Below is a small trained network, with its code and all its weights. Each question gives an input and a class and asks what happens when units are switched off, that is, made to give their printed mean instead of their output.

import numpy as np


def w(rows, s, z=0):
    codes = np.array(rows[::2]) - 128.0
    scale = np.full(codes.shape[1], s)
    scale[-1] = z or s
    return codes * scale


def f(y):
    return y / 2 * (1 + np.tanh(0.7978845608 * (y + 0.044715 * y**3)))


def log_softmax(a):
    a = a - a.max(-1, keepdims=True)
    return a - np.log(np.exp(a).sum(-1, keepdims=True))


def net(x, mask):
    res = np.array(x, float).reshape(1, 4) / 4 @ E
    y = f(res @ A[0][:, :-1].T + A[0][:, -1])
    res = res + np.where(mask, y, B[0][:, -1]) @ B[0][:, :-1]
    return log_softmax(res[-1] @ U[:, :-1].T + U[:, -1])


A, B = {}, {}
E = w([
[167,133,174,108,111,12,97],'x0',
[86,133,245,205,67,179,76],'x1',
[227,152,98,141,117,204,36],'x2',
[164,83,157,35,37,150,176],'x3',
],0.011)
A[0] = w([
[115,178,60,85,150,92,124,231],'n0',
[148,128,88,84,183,155,69,174],'n1',
[122,124,111,176,105,97,71,229],'n2',
[58,103,114,128,121,162,146,199],'n3',
[90,189,83,114,138,102,114,151],'n4',
[100,99,144,142,89,161,129,178],'n5',
[102,19,177,78,119,124,186,195],'n6',
[138,132,147,66,64,94,190,219],'n7',
[87,124,125,62,162,92,136,62],'n8',
[167,215,15,110,154,134,96,235],'n9',
[99,229,140,151,137,46,61,230],'n10',
[10,133,167,151,96,143,82,249],'n11',
[104,97,193,119,115,168,118,133],'n12',
[61,128,178,152,121,79,162,156],'n13',
[158,98,67,78,87,145,125,233],'n14',
[191,199,148,145,67,174,150,253],'n15',
[201,99,169,86,86,81,150,190],'n16',
],0.012,0.0028)
B[0] = w([
[117,79,172,176,127,108,115,208],'n0',
[153,76,198,187,60,217,134,194],'n1',
[141,156,192,117,118,77,41,183],'n2',
[109,197,177,188,178,211,208,176],'n3',
[133,124,137,184,73,102,72,169],'n4',
[133,168,138,85,111,177,202,174],'n5',
[111,143,17,146,149,134,142,226],'n6',
[75,85,26,58,180,122,114,229],'n7',
[127,127,87,118,62,75,130,177],'n8',
[100,49,202,182,108,183,111,247],'n9',
[70,142,163,175,110,43,2,226],'n10',
[120,223,115,73,86,105,156,238],'n11',
[109,196,60,50,76,146,189,190],'n12',
[62,154,116,174,108,147,130,222],'n13',
[221,38,118,40,158,154,156,201],'n14',
[227,64,113,57,90,134,83,202],'n15',
[154,110,84,60,180,81,78,221],'n16',
],0.0071,0.013)
U = w([
[79,150,171,177,111,38,42,252],'0',
[86,150,2,165,128,108,155,12],'1',
[183,249,92,70,34,183,127,104],'2',
[132,2,181,163,93,251,124,207],'3',
[167,44,70,21,197,135,94,86],'4',
[32,207,155,168,142,174,215,68],'5',
],0.0083,0.0018)

Each question gives the input, the list of numbers given to net, and the class t.
The units are the neurons (one row each of A and B). Each row of codes is followed by its name. A weight is (code - 128) times the scale printed after its matrix; where a second scale follows, it is the last column's (A, B and U).
mask holds one flag per neuron, in row order. A switched-off neuron (its flag False) gives its mean, the last column of its row in B, instead of its output. The means were averaged over made-up inputs and are rounded, as every weight is.
A unit's drop is (log p(t) with every unit on - log p(t) with that unit switched off) / (log p(t) with every unit on - log p(t) with every unit switched off).
The circuit of an input: a set's keep is (log p(t) with only the set's units on - log p(t) with every unit switched off) / (log p(t) with every unit on - log p(t) with every unit switched off). Starting from the 12 units with the biggest drops (on a tie, the unit counted first), units are removed one at a time, each time the one whose removal leaves the highest keep (on an exact tie, the one counted first), for as long as the keep stays at least 0.8.
circuit, biggest first: the units of the circuit, biggest drop first
top k neurons: the k neurons with the biggest drops, biggest first
drop when u is switched off: that unit's drop, to one decimal
input [-1,2,-8,4], class 1: circuit, biggest first	[n6]
input [-3,-1,-2,2], class 1: circuit, biggest first	[n9 n15]
input [0,6,-4,3], class 2: top 2 neurons	[n11 n12]
input [8,-7,5,0], class 3: circuit, biggest first	[n9 n1]
input [2,2,7,1], class 3: top 2 neurons	[n11 n7]
input [4,-8,3,1], class 3: top 3 neurons	[n9 n1 n0]
input [8,8,-7,2], class 1: top 3 neurons	[n6 n12 n7]
input [-2,6,3,-5], class 2: top 3 neurons	[n11 n9 n0]
input [-8,1,-7,8], class 5: top 2 neurons	[n3 n5]
input [-3,4,-4,8], class 2: top 2 neurons	[n12 n5]
input [-4,0,-2,2], class 5: top 3 neurons	[n3 n16 n15]
input [-6,4,2,4], class 2: drop when n1 is switched off	0.0
input [-2,5,8,7], class 2: drop when n9 is switched off	0.4
input [-7,6,1,-6], class 5: drop when n8 is switched off	0.1
input [-2,-6,6,5], class 3: circuit, biggest first	[n9]
